34 0 -64 23 30 30 -14 31 -5 43 7 10 -36 13 -32 -2 -42 4 21 31 -44 5 -24 -30 20 -11 3 -20 -16 -19 64 -17 43 -10 73 14 => P
-5 -46 33 -41 -35 -56 38 -10 11 -24 -44 14 27 -18 70 -21 28 21 7 -41 13 -5 -9 10 -10 19 -45 29 -83 -11 1 27 -19 -2 18 -25 => H
-45 -23 47 -4 -29 20 -20 -41 4 -59 -42 -39 -29 3 -13 62 -1 -9 -32 -20 -40 4 -5 35 -47 -4 1 4 3 -25 -52 -15 -35 13 8 -20 => G
-14 -30 18 -32 9 5 -28 5 -11 31 -21 49 -12 2 -36 -34 -30 32 -66 16 -83 -12 -9 -6 21 35 -28 -39 78 47 44 -68 6 48 52 60 => W
62 -27 17 24 34 11 -23 13 -11 55 -10 0 5 40 8 -11 3 -7 -3 0 3 -7 -6 -37 -6 -5 -33 2 14 2 11 -10 -16 7 93 6 => E
10 -46 -25 -38 17 -11 17 -73 28 -42 -2 -29 -39 9 14 -22 89 -47 -7 -3 -14 -55 44 10 35 56 19 5 -1 -38 -16 -6 -17 -15 7 -1 => Y
-10 -26 23 22 -37 -6 2 9 14 -69 -8 11 45 -25 34 28 -81 8 -16 20 -11 -42 -19 -36 -1 -6 11 8 -60 -51 -37 12 -8 -33 4 -10 => P
52 7 55 -41 -20 38 10 26 -39 -1 -14 16 39 2 -12 21 -57 -62 53 -12 2 39 -12 -5 3 -15 -22 10 -2 -12 -17 -12 7 44 93 -3 => W
61 -43 57 15 -39 -12 28 -13 -29 -23 12 50 23 -9 11 54 -2 -27 64 6 -26 -31 30 -10 14 -48 22 -9 -35 -34 -54 13 -6 17 1 -21 => E
23 -62 -13 5 36 12 54 56 -3 -6 12 -5 -13 5 4 -37 12 -11 4 -16 -34 -35 31 7 38 -7 -17 0 -9 -4 -25 -4 13 -18 61 22 => Y
-6 -8 12 -33 35 -17 1 -1 -14 54 -8 13 -7 15 9 0 -6 -52 -32 -22 8 20 -28 0 -32 -2 -28 25 0 -11 -17 -31 17 -9 36 6 => G
-35 29 11 44 -33 -12 -19 -2 24 27 -11 5 13 -17 2 30 -53 17 -13 7 14 28 22 26 9 -4 13 -20 -14 5 3 21 37 -33 17 30 => X
74 -39 65 -6 -22 49 13 -4 -49 14 -27 31 -3 17 -27 20 -13 22 19 15 15 27 21 34 4 -18 -51 -39 5 -20 -17 35 -29 40 32 3 => G
60 -13 50 -10 -23 10 7 -25 -9 -6 3 4 5 7 -11 1 -21 18 16 15 19 28 5 -18 7 23 -16 -32 3 -31 -1 36 5 19 7 -4 => G
-16 -22 16 -17 29 -53 -5 -5 -4 6 4 1 -13 16 0 9 13 -17 -27 -8 29 -73 5 8 -8 -3 28 33 59 -17 -58 -55 -6 -18 -33 33 => P
11 40 61 32 -15 22 28 10 4 -45 -5 0 31 29 8 34 -85 -26 -26 28 7 -40 -63 32 -11 -20 -20 -20 -33 18 7 19 13 0 29 8 => G
64 -16 -9 18 -26 32 -53 -41 -29 64 -3 -22 -5 23 -21 26 34 17 41 2 58 70 81 -27 40 13 11 -38 -3 -44 7 37 12 -25 52 -21 => R
12 16 -16 31 -34 -30 6 4 15 -33 4 27 18 -25 -1 -33 22 58 -1 -15 -72 -11 -2 41 28 2 21 9 -2 51 34 19 22 35 -39 21 => E
10 -53 42 -19 28 -14 9 33 32 -23 -30 -29 21 -2 13 -60 1 31 10 -12 9 -30 -23 -50 24 11 -34 32 6 5 13 8 -46 -4 46 -36 => W
-32 -22 -19 15 -69 -50 -31 -82 25 5 -42 -34 -16 21 31 14 45 27 -64 -10 -18 17 57 2 3 34 9 -31 22 -25 -5 -14 0 9 48 42 => X
-5 31 25 29 36 -1 7 -82 45 -42 2 -28 -13 10 -15 52 -11 -3 -33 39 2 6 21 37 1 16 6 -39 -19 -29 -8 -38 -2 -27 -6 -27 => R
-51 6 36 63 26 -35 -12 -23 48 -32 -32 -26 1 -17 -17 56 6 -13 -46 36 -29 -10 31 -36 14 21 55 -43 -32 -53 -24 -46 10 -9 11 8 => Y
-1 55 12 32 -38 -9 -16 36 -29 -46 -51 -17 42 1 -3 59 -2 -34 -5 -13 91 -10 8 0 -45 -35 24 25 -16 9 -7 12 -4 -11 -48 -46 => P
7 -21 -20 51 -31 -10 -5 -56 52 -15 43 -13 -2 40 35 2 -20 14 -66 20 -97 -18 16 -45 30 8 37 -27 -1 -33 51 34 3 -16 82 0 => V
6 -60 34 -4 42 -15 -25 56 7 14 -34 -5 27 14 -13 -67 5 12 -3 -9 27 -40 -3 -78 -6 5 -49 7 -5 22 -23 -33 -22 -10 5 -2 => W
78 18 63 -24 -22 13 10 -12 -23 40 -53 13 45 -8 19 41 -16 -13 12 9 68 58 5 50 -5 35 -38 -23 -13 -31 55 43 11 15 103 11 => X
15 -6 48 -4 -14 -29 20 -3 -36 -5 33 72 -15 17 -44 72 4 -57 37 -18 -19 -33 32 -21 -14 -78 57 -18 8 -18 -53 -50 2 50 -14 41 => G
0 -4 -19 -10 -22 -29 55 24 -5 -28 19 25 5 -29 20 -30 -13 51 37 -5 -61 0 -24 5 26 -34 1 3 -21 2 -12 -29 24 29 -14 4 => R
-30 45 11 40 -65 26 -44 -98 22 -39 -7 -22 4 30 35 58 -51 -14 -29 48 -19 -21 1 20 -10 9 7 -14 -22 -36 -15 56 -31 -44 3 -14 => V
-20 -24 -21 -22 -13 2 3 -36 36 -16 8 -63 -33 33 -3 -14 22 19 -69 -25 -20 37 24 45 -2 56 -19 2 40 -35 -32 -47 -48 3 30 26 => H
102 10 24 11 -81 -41 12 -51 -13 26 -15 21 14 21 -9 7 35 22 -17 -24 27 71 64 15 21 37 -24 -33 39 22 63 54 -1 59 59 -10 => E
3 11 -23 -4 -32 30 -6 -109 44 -43 -25 -18 27 20 34 52 -24 -17 -19 30 -24 5 -9 -6 -29 29 5 5 -26 -69 -6 58 -21 -18 26 -52 => H
32 17 2 6 4 6 -19 -65 7 -3 -1 -5 37 -13 28 41 -22 36 36 29 -43 33 -16 3 -16 20 14 14 -51 -95 -18 35 18 -20 42 -20 => R
21 -44 55 1 -25 4 13 8 -2 -58 -34 0 42 1 15 12 7 21 -11 11 4 -75 -14 24 10 -21 -22 5 -9 5 16 18 -36 13 -2 -16 => E
17 20 -57 8 -70 34 -44 -20 15 33 27 1 -21 -2 -33 -12 -14 24 52 -13 7 62 45 15 23 10 -22 -18 -30 21 43 59 5 -34 16 29 => X
-17 30 12 -3 8 -16 -9 -56 -2 -6 1 -15 0 24 9 42 37 9 -2 -14 -17 32 50 42 7 -9 24 -1 15 -21 -22 -40 11 28 17 44 => H
-18 47 40 34 -2 -24 0 -13 -17 15 15 37 -12 17 -27 32 -7 -7 -21 36 -25 -38 27 30 23 -12 26 -45 45 29 -14 -40 28 30 -16 74 => Y
-16 37 -4 43 -18 17 -33 22 -19 17 -2 -8 -22 -6 -16 15 1 27 26 -1 33 24 59 24 6 1 -1 -4 -21 22 24 68 25 -47 -10 -10 => Y
101 -81 31 -7 13 50 11 47 -28 55 -24 5 23 6 -25 5 -4 -20 57 -3 11 1 22 -1 28 14 -17 -42 2 -31 -30 6 17 -5 100 49 => X
70 1 20 -2 7 -3 -15 -13 -16 36 -62 -22 36 3 -13 2 44 15 -25 -20 33 66 24 39 -12 39 -20 13 53 -19 9 12 5 49 47 -4 => E
15 20 14 12 -12 15 32 -76 68 -86 13 -49 40 32 5 29 -31 -25 -52 33 -1 -7 -25 -41 7 -8 2 -7 12 -35 9 34 -42 -2 1 -57 => G
80 -42 36 -17 59 21 11 -7 -24 36 0 -29 -38 46 -47 53 32 -70 50 35 45 -4 49 -59 16 -7 8 -66 39 -74 -10 -60 -10 -11 59 -4 => V
-37 -11 34 -10 66 10 -2 -33 22 -55 -26 -38 -3 -4 1 35 14 -15 5 20 41 -54 9 11 11 -23 29 1 -6 -43 -44 -65 -2 -13 -15 -15 => R
-8 23 6 30 -23 -16 37 11 19 1 39 66 -27 -15 -40 11 -62 20 0 14 -43 -5 33 70 24 -24 29 -50 17 21 -9 -35 43 30 -10 88 => X
16 36 65 -8 16 9 4 64 -49 24 4 27 26 -2 1 30 -60 -40 56 -1 -9 15 -34 -1 -25 -48 -11 5 -9 -10 -47 -54 19 31 45 55 => V
-31 6 21 19 -41 -52 -16 -80 59 -67 9 -28 11 19 -30 37 -1 17 -5 3 8 -26 67 -13 25 4 32 -2 6 -27 -1 32 -18 -24 -17 -18 => W
32 7 -1 -24 3 0 26 39 -1 -43 4 25 5 -55 -9 -5 -46 10 58 2 -35 -11 -52 7 -8 19 -9 10 -44 22 39 17 47 -26 -40 -29 => P
71 17 8 31 6 9 -4 -9 -17 44 -36 3 20 10 -34 44 1 0 14 12 39 56 22 -16 -5 21 6 -34 -7 -28 26 66 31 -24 28 -26 => G
61 -11 99 9 23 19 48 17 -8 -14 3 -15 -22 0 -62 61 -3 -11 21 -5 40 33 75 42 13 6 10 -30 72 -30 -47 4 -38 27 46 -4 => Y
-32 -2 -25 20 -28 -24 -4 -65 34 -85 15 -32 -14 14 6 29 26 31 -20 -19 -5 -9 80 5 22 -18 38 -12 -25 -35 -7 -25 -8 -3 19 8 => R
5 -11 -7 -31 -21 7 -28 0 -39 50 -28 16 -30 3 -31 21 17 -74 58 -4 53 12 40 -58 -6 0 -23 -21 -23 -11 -19 -15 13 -5 27 8 => Y
-23 1 -29 38 -18 -12 64 25 31 -103 6 -84 -25 0 33 -27 23 14 -7 6 26 -24 46 -14 52 14 -13 -17 -29 13 -23 4 -34 -66 -29 -38 => Y
10 -19 1 -15 -42 52 50 -43 20 -95 1 -79 -14 45 6 35 23 -36 -13 -25 17 28 55 74 31 -12 -25 -6 -13 -36 -51 -26 -80 11 47 -14 => H
78 -39 54 11 12 24 46 25 -23 49 14 31 -34 23 -38 59 -30 -14 29 -18 35 51 80 12 21 -4 3 -55 24 -20 -7 8 -1 0 100 -3 => H
75 -55 86 -30 -8 21 39 -49 -17 -27 -18 -19 17 9 8 53 31 -20 -6 11 44 28 28 27 -2 5 -23 -13 -8 -71 -5 54 -37 -8 6 -84 => G
-30 96 -31 26 -5 46 -101 -6 -28 36 -20 -6 9 -3 -9 0 -16 80 8 10 -11 90 26 23 -10 1 -19 29 10 35 74 52 -2 -21 15 -5 => W
-28 -23 5 -55 29 8 38 30 -38 13 42 25 -22 -10 30 23 -41 -51 39 -19 -29 8 8 -25 -19 -44 32 17 35 -28 -84 -76 67 10 -6 2 => H
-30 -47 10 -25 60 -24 1 33 8 26 23 -13 -32 36 -13 -38 5 -30 -18 -4 -7 -65 -11 -23 -28 -27 -28 8 38 -3 -42 -81 8 -14 -22 34 => V
1 -14 18 25 21 28 -16 -14 18 -25 10 -36 -44 -24 -68 21 -27 2 25 12 -74 53 25 36 -8 19 0 -40 11 -14 -75 -72 57 22 -46 8 => E
49 -21 12 -28 -41 8 28 -13 -41 47 -24 26 -9 6 -10 41 -2 -17 19 8 19 62 55 2 -2 -24 -49 -61 28 6 32 -6 32 20 51 -6 => X
80 -20 49 22 10 -6 -77 -112 8 52 -40 36 22 34 -28 45 22 8 -50 2 12 29 84 -20 -5 61 5 -40 51 -45 9 13 -21 49 114 62 => E
-11 -18 20 11 -16 -4 -18 -58 44 -60 -15 -14 53 13 27 3 -62 45 -49 30 -35 -27 15 -66 21 30 -10 -6 26 -28 -4 31 -37 -22 63 -2 => W
-1 15 37 19 -48 -3 -40 -71 34 2 -44 12 65 -2 62 35 -29 4 -4 40 8 -27 -43 -41 -13 3 -1 3 -45 -26 34 70 -24 -18 44 -18 => X
42 -32 53 -19 -45 15 37 -9 -22 19 -16 53 15 11 25 19 -36 -29 16 -2 36 -19 -7 46 -13 5 -17 5 -21 -26 -55 46 -22 8 8 -17 => H
-25 2 36 37 10 -54 67 25 42 -61 38 18 -12 10 -34 0 -36 -20 -19 7 -4 -33 44 9 36 -47 22 -26 -15 16 -12 -58 8 5 -31 -11 => W
53 42 23 -30 -20 29 20 -62 -14 -25 -50 -1 3 -5 -10 52 -20 -49 17 -6 54 61 11 41 -16 37 -19 -15 -1 -11 10 51 16 8 35 -33 => G
-25 18 38 45 -21 1 -23 -57 36 -73 -3 -1 37 -17 21 61 -45 9 -36 18 -41 4 5 -38 -2 4 58 -15 -45 -49 -13 31 7 -13 5 -13 => G
65 11 42 -22 28 43 6 -3 2 -23 6 -17 -6 19 -57 -1 -39 -18 28 31 16 24 -1 -8 -29 30 -35 -19 42 -21 -17 -19 -22 16 -3 -34 => W
-20 -2 10 24 -32 7 -31 -95 50 -63 -32 -4 63 22 43 43 -32 3 -81 32 -12 -48 -18 -85 -12 0 7 -6 -13 -20 35 76 -36 -30 23 -45 => G
58 -21 7 8 6 -12 18 -18 15 -21 -10 -14 -12 16 -24 18 -9 -15 34 1 0 8 16 -32 12 -8 -13 -22 -21 -27 6 -18 11 21 55 -6 => P
